Below is a small trained network, with its code and all its weights. Each question gives an input and a class and asks what happens when units are switched off, that is, made to give their printed mean instead of their output.

import numpy as np


def w(rows, s, z=0):
    codes = np.array(rows[::2]) - 128.0
    scale = np.full(codes.shape[1], s)
    scale[-1] = z or s
    return codes * scale


def norm(h):
    return h / np.sqrt((h * h).mean(-1, keepdims=True) + 1e-5)


def f(y):
    return y / 2 * (1 + np.tanh(0.7978845608 * (y + 0.044715 * y**3)))


def log_softmax(a):
    a = a - a.max(-1, keepdims=True)
    return a - np.log(np.exp(a).sum(-1, keepdims=True))


def net(x, mask):
    res = np.array(x, float).reshape(1, 2) / 4 @ E
    u = 0
    for l in range(3):
        y = f(norm(res) @ A[l][:, :-1].T + A[l][:, -1])
        res = res + np.where(mask[u : u + 8], y, B[l][:, -1]) @ B[l][:, :-1]
        u += 8
    return log_softmax(norm(res)[-1] @ U[:, :-1].T + U[:, -1])


A, B = {}, {}
E = w([
[121,129,136,172,93,188,129,92,101,1,161],'x0',
[200,137,59,66,161,138,147,107,116,131,189],'x1',
],0.0077)
A[0] = w([
[118,141,112,143,163,115,117,150,213,161,70,94],'0.n1',
[252,144,5,72,165,122,151,90,150,84,193,71],'0.n2',
[150,127,123,140,168,115,79,70,147,108,82,159],'0.n3',
[133,133,168,162,74,201,106,92,79,110,134,1],'0.n4',
[147,134,144,155,142,96,154,149,162,116,168,78],'0.n5',
[63,145,88,123,162,120,121,156,139,95,111,25],'0.n6',
[168,126,207,83,111,92,136,117,147,104,128,104],'0.n7',
[243,104,77,80,131,172,214,86,81,143,204,109],'0.n8',
],0.0047,0.0021)
B[0] = w([
[82,106,127,154,115,151,188,157,46,147,167,163],'0.n1',
[205,188,116,157,8,248,90,132,87,184,134,255],'0.n2',
[135,169,167,89,129,134,186,164,170,104,143,134],'0.n3',
[119,126,59,137,237,116,167,94,151,177,119,157],'0.n4',
[112,115,79,143,117,104,81,123,96,127,102,120],'0.n5',
[156,95,144,89,148,141,82,165,77,79,26,116],'0.n6',
[71,95,93,110,103,162,73,63,123,165,109,124],'0.n7',
[112,230,188,112,3,170,63,174,91,165,107,236],'0.n8',
],0.0051,0.0062)
A[1] = w([
[209,154,76,93,122,151,73,116,125,124,153,118],'1.n1',
[144,140,134,96,179,102,56,84,223,117,122,51],'1.n2',
[167,95,109,124,143,161,76,87,106,75,172,4],'1.n3',
[116,81,145,151,64,134,3,132,135,63,96,44],'1.n4',
[222,132,53,82,226,118,131,81,207,184,141,86],'1.n5',
[91,102,126,113,173,156,111,96,122,33,118,100],'1.n6',
[137,169,122,148,88,135,107,150,205,144,122,138],'1.n7',
[133,149,162,107,87,110,122,145,127,117,138,129],'1.n8',
],0.0063,0.0033)
B[1] = w([
[163,190,255,91,47,164,116,154,116,208,62,253],'1.n1',
[122,197,141,163,94,67,137,142,134,131,50,92],'1.n2',
[118,137,175,132,139,85,144,180,107,127,133,144],'1.n3',
[169,153,60,87,218,47,168,128,164,176,192,192],'1.n4',
[98,117,157,251,92,151,115,90,182,7,118,158],'1.n5',
[156,128,60,143,159,116,191,84,176,106,110,187],'1.n6',
[135,74,185,86,146,174,103,121,60,74,109,190],'1.n7',
[138,124,160,155,132,121,99,138,68,126,206,162],'1.n8',
],0.0045,0.004)
A[2] = w([
[97,101,147,110,164,122,98,140,159,170,79,220],'2.n1',
[141,131,78,37,189,119,168,160,107,192,144,207],'2.n2',
[157,120,140,77,158,122,120,148,83,175,119,161],'2.n3',
[131,87,98,43,254,88,144,150,123,167,143,133],'2.n4',
[204,174,93,47,122,154,120,124,115,145,167,243],'2.n5',
[195,136,86,80,138,130,98,97,129,142,141,47],'2.n6',
[206,165,88,65,110,160,68,149,127,139,150,3],'2.n7',
[127,157,108,168,163,155,170,73,156,22,133,197],'2.n8',
],0.0076,0.00059)
B[2] = w([
[143,180,79,107,165,178,195,129,101,23,136,190],'2.n1',
[179,188,94,107,63,118,78,26,106,159,179,163],'2.n2',
[158,94,116,142,139,141,81,89,206,26,154,180],'2.n3',
[226,146,79,108,121,124,90,66,66,50,196,157],'2.n4',
[77,130,214,131,116,158,140,108,126,84,53,252],'2.n5',
[58,113,184,205,85,200,130,135,97,167,89,156],'2.n6',
[127,116,215,158,104,218,65,140,108,146,82,254],'2.n7',
[160,32,67,131,92,54,3,123,213,220,143,237],'2.n8',
],0.0053,0.0064)
U = w([
[164,20,241,30,208,136,99,171,125,75,209,41],'0',
[90,138,162,138,156,129,193,189,112,128,86,134],'1',
[166,57,195,21,171,172,190,139,192,138,184,11],'2',
[133,56,89,152,120,95,88,116,187,143,121,136],'3',
[160,48,192,5,181,184,187,131,192,139,176,4],'4',
[162,148,199,123,80,213,94,111,110,146,108,132],'5',
[183,167,66,82,142,108,137,94,88,126,162,129],'6',
],0.019,0.026)

Each question gives the input, the list of numbers given to net, and the class t.
The units are the neurons (one row each of A and B). Each row of codes is followed by its name. A weight is (code - 128) times the scale printed after its matrix; where a second scale follows, it is the last column's (A, B and U).
mask holds one flag per neuron, layer by layer. A switched-off neuron (its flag False) gives its mean, the last column of its row in B, instead of its output. The means were averaged over made-up inputs and are rounded, as every weight is.
A unit's drop is (log p(t) with every unit on - log p(t) with that unit switched off) / (log p(t) with every unit on - log p(t) with every unit switched off).
unit that matters most: the unit with the biggest drop
top k neurons: the k neurons with the biggest drops, biggest first
k most important neurons of layer l: the k neurons of layer l with the biggest drops, biggest first
drop of u: that unit's drop, to one decimal
input [-1,0], class 6: unit that matters most => 0.n2
input [-2,0], class 6: top 2 neurons => (0.n2, 0.n1)
input [-2,-1], class 6: top 2 neurons => (0.n2, 0.n8)
input [-1,-1], class 1: 4 most important neurons of layer 0 => (0.n4, 0.n2, 0.n1, 0.n8)
input [0,-2], class 1: top 2 neurons => (0.n2, 0.n8)
input [-5,0], class 6: top 2 neurons => (0.n1, 0.n2)
input [2,-7], class 3: top 2 neurons => (0.n8, 1.n1)
input [0,0], class 0: top 2 neurons => (0.n4, 0.n2)
input [8,1], class 3: top 2 neurons => (2.n8, 0.n2)
input [-4,-1], class 6: top 2 neurons => (0.n1, 0.n2)
input [-1,-3], class 1: top 2 neurons => (0.n2, 2.n8)
input [2,-6], class 3: drop of 0.n8 => 0.5
input [-7,-7], class 1: drop of 2.n8 => 0.2
input [-8,1], class 6: drop of 0.n2 => 0.4
input [6,-3], class 3: drop of 1.n2 => 0.0
input [-8,-5], class 6: most important neuron of layer 0 => (0.n8)
